Below is a small trained network, with its code and all its weights. Each question gives an input and a class and asks what happens when units are switched off, that is, made to give their printed mean instead of their output.

import numpy as np


def w(rows, s, z=0):
    codes = np.array(rows[::2]) - 128.0
    scale = np.full(codes.shape[1], s)
    scale[-1] = z or s
    return codes * scale


def f(y):
    return np.maximum(y, 0)


def log_softmax(a):
    a = a - a.max(-1, keepdims=True)
    return a - np.log(np.exp(a).sum(-1, keepdims=True))


def net(x, mask):
    res = np.array(x, float).reshape(1, 4) / 4 @ E
    y = f(res @ A[0][:, :-1].T + A[0][:, -1])
    res = res + np.where(mask, y, B[0][:, -1]) @ B[0][:, :-1]
    return log_softmax(res[-1] @ U[:, :-1].T + U[:, -1])


A, B = {}, {}
E = w([
[66,189,109,148,11,62],'x0',
[155,64,116,27,85,107],'x1',
[28,94,143,84,210,96],'x2',
[161,211,185,46,118,132],'x3',
],0.011)
A[0] = w([
[158,124,95,125,121,106,98],'N0',
[114,138,120,164,27,79,210],'N1',
[69,81,124,85,248,132,201],'N2',
[172,132,155,154,178,180,148],'N3',
[155,159,190,50,85,122,138],'N4',
[171,84,104,240,104,161,253],'N5',
[181,169,102,99,65,127,204],'N6',
[98,197,116,164,109,168,198],'N7',
[109,150,209,31,114,113,245],'N8',
[149,16,111,155,113,112,197],'N9',
[175,83,123,78,197,140,221],'N10',
[168,168,133,95,95,72,180],'N11',
[99,122,131,153,92,95,115],'N12',
[166,184,114,63,137,145,191],'N13',
[83,76,167,108,195,91,156],'N14',
[155,121,79,107,45,138,183],'N15',
[97,157,107,136,127,72,130],'N16',
[119,110,197,134,234,164,213],'N17',
[124,142,176,68,105,131,183],'N18',
[67,150,184,208,49,44,197],'N19',
],0.013,0.0036)
B[0] = w([
[119,76,135,124,122,90,144],'N0',
[178,107,88,146,151,32,235],'N1',
[68,84,180,232,165,221,250],'N2',
[135,188,136,121,129,254,196],'N3',
[139,136,185,155,44,83,225],'N4',
[190,103,90,37,172,207,230],'N5',
[196,106,165,144,128,105,218],'N6',
[162,135,52,195,149,111,200],'N7',
[88,137,185,191,86,83,241],'N8',
[136,57,143,52,101,177,203],'N9',
[53,148,147,158,19,167,219],'N10',
[138,166,165,134,93,57,202],'N11',
[97,127,81,108,155,96,171],'N12',
[145,216,178,199,69,129,208],'N13',
[56,96,162,177,177,155,210],'N14',
[143,81,204,77,198,79,204],'N15',
[98,165,96,204,156,83,175],'N16',
[85,131,75,194,134,199,237],'N17',
[123,187,175,159,113,97,197],'N18',
[120,121,49,147,155,50,252],'N19',
],0.0084,0.014)
U = w([
[120,204,123,153,96,167,1],'0',
[112,163,19,164,140,80,211],'1',
[157,166,177,145,102,88,201],'2',
[4,95,163,174,166,173,110],'3',
[125,77,109,97,97,176,103],'4',
[183,203,62,148,174,197,156],'5',
[176,93,123,95,194,103,96],'6',
],0.013,0.002)

Each question gives the input, the list of numbers given to net, and the class t.
The units are the neurons (one row each of A and B). Each row of codes is followed by its name. A weight is (code - 128) times the scale printed after its matrix; where a second scale follows, it is the last column's (A, B and U).
mask holds one flag per neuron, in row order. A switched-off neuron (its flag False) gives its mean, the last column of its row in B, instead of its output. The means were averaged over made-up inputs and are rounded, as every weight is.
A unit's drop is (log p(t) with every unit on - log p(t) with that unit switched off) / (log p(t) with every unit on - log p(t) with every unit switched off).
The circuit of an input: a set's keep is (log p(t) with only the set's units on - log p(t) with every unit switched off) / (log p(t) with every unit on - log p(t) with every unit switched off). Starting from the 12 units with the biggest drops (on a tie, the unit counted first), units are removed one at a time, each time the one whose removal leaves the highest keep (on an exact tie, the one counted first), for as long as the keep stays at least 0.8.
units of the circuit, in order: the units of the circuit, biggest drop first
unit that matters most: the unit with the biggest drop
top k neurons: the k neurons with the biggest drops, biggest first
drop when u is switched off: that unit's drop, to one decimal
input [4,-2,-5,-7], class 6: units of the circuit, in order	(N5 N15 N17)
input [-7,3,-7,2], class 0: units of the circuit, in order	(N10 N3)
input [-5,1,-3,-4], class 4: units of the circuit, in order	(N9 N5)
input [5,-6,6,-7], class 1: units of the circuit, in order	(N19)
input [-1,-1,0,-7], class 4: units of the circuit, in order	(N5 N9 N8)
input [-8,2,-6,5], class 0: units of the circuit, in order	(N3 N10)
input [7,0,8,7], class 2: units of the circuit, in order	(N4 N17)
input [-6,5,-4,1], class 0: top 4 neurons	(N10 N13 N3 N1)
input [1,-5,-4,-1], class 5: top 2 neurons	(N5 N8)
input [-5,-8,0,7], class 5: top 2 neurons	(N3 N14)
input [-2,-8,2,8], class 0: drop when N14 is switched off	0.2
input [7,0,8,2], class 1: drop when N19 is switched off	0.3
input [0,7,-4,-3], class 6: drop when N15 is switched off	0.2
input [0,-2,-2,-8], class 4: unit that matters most	N9
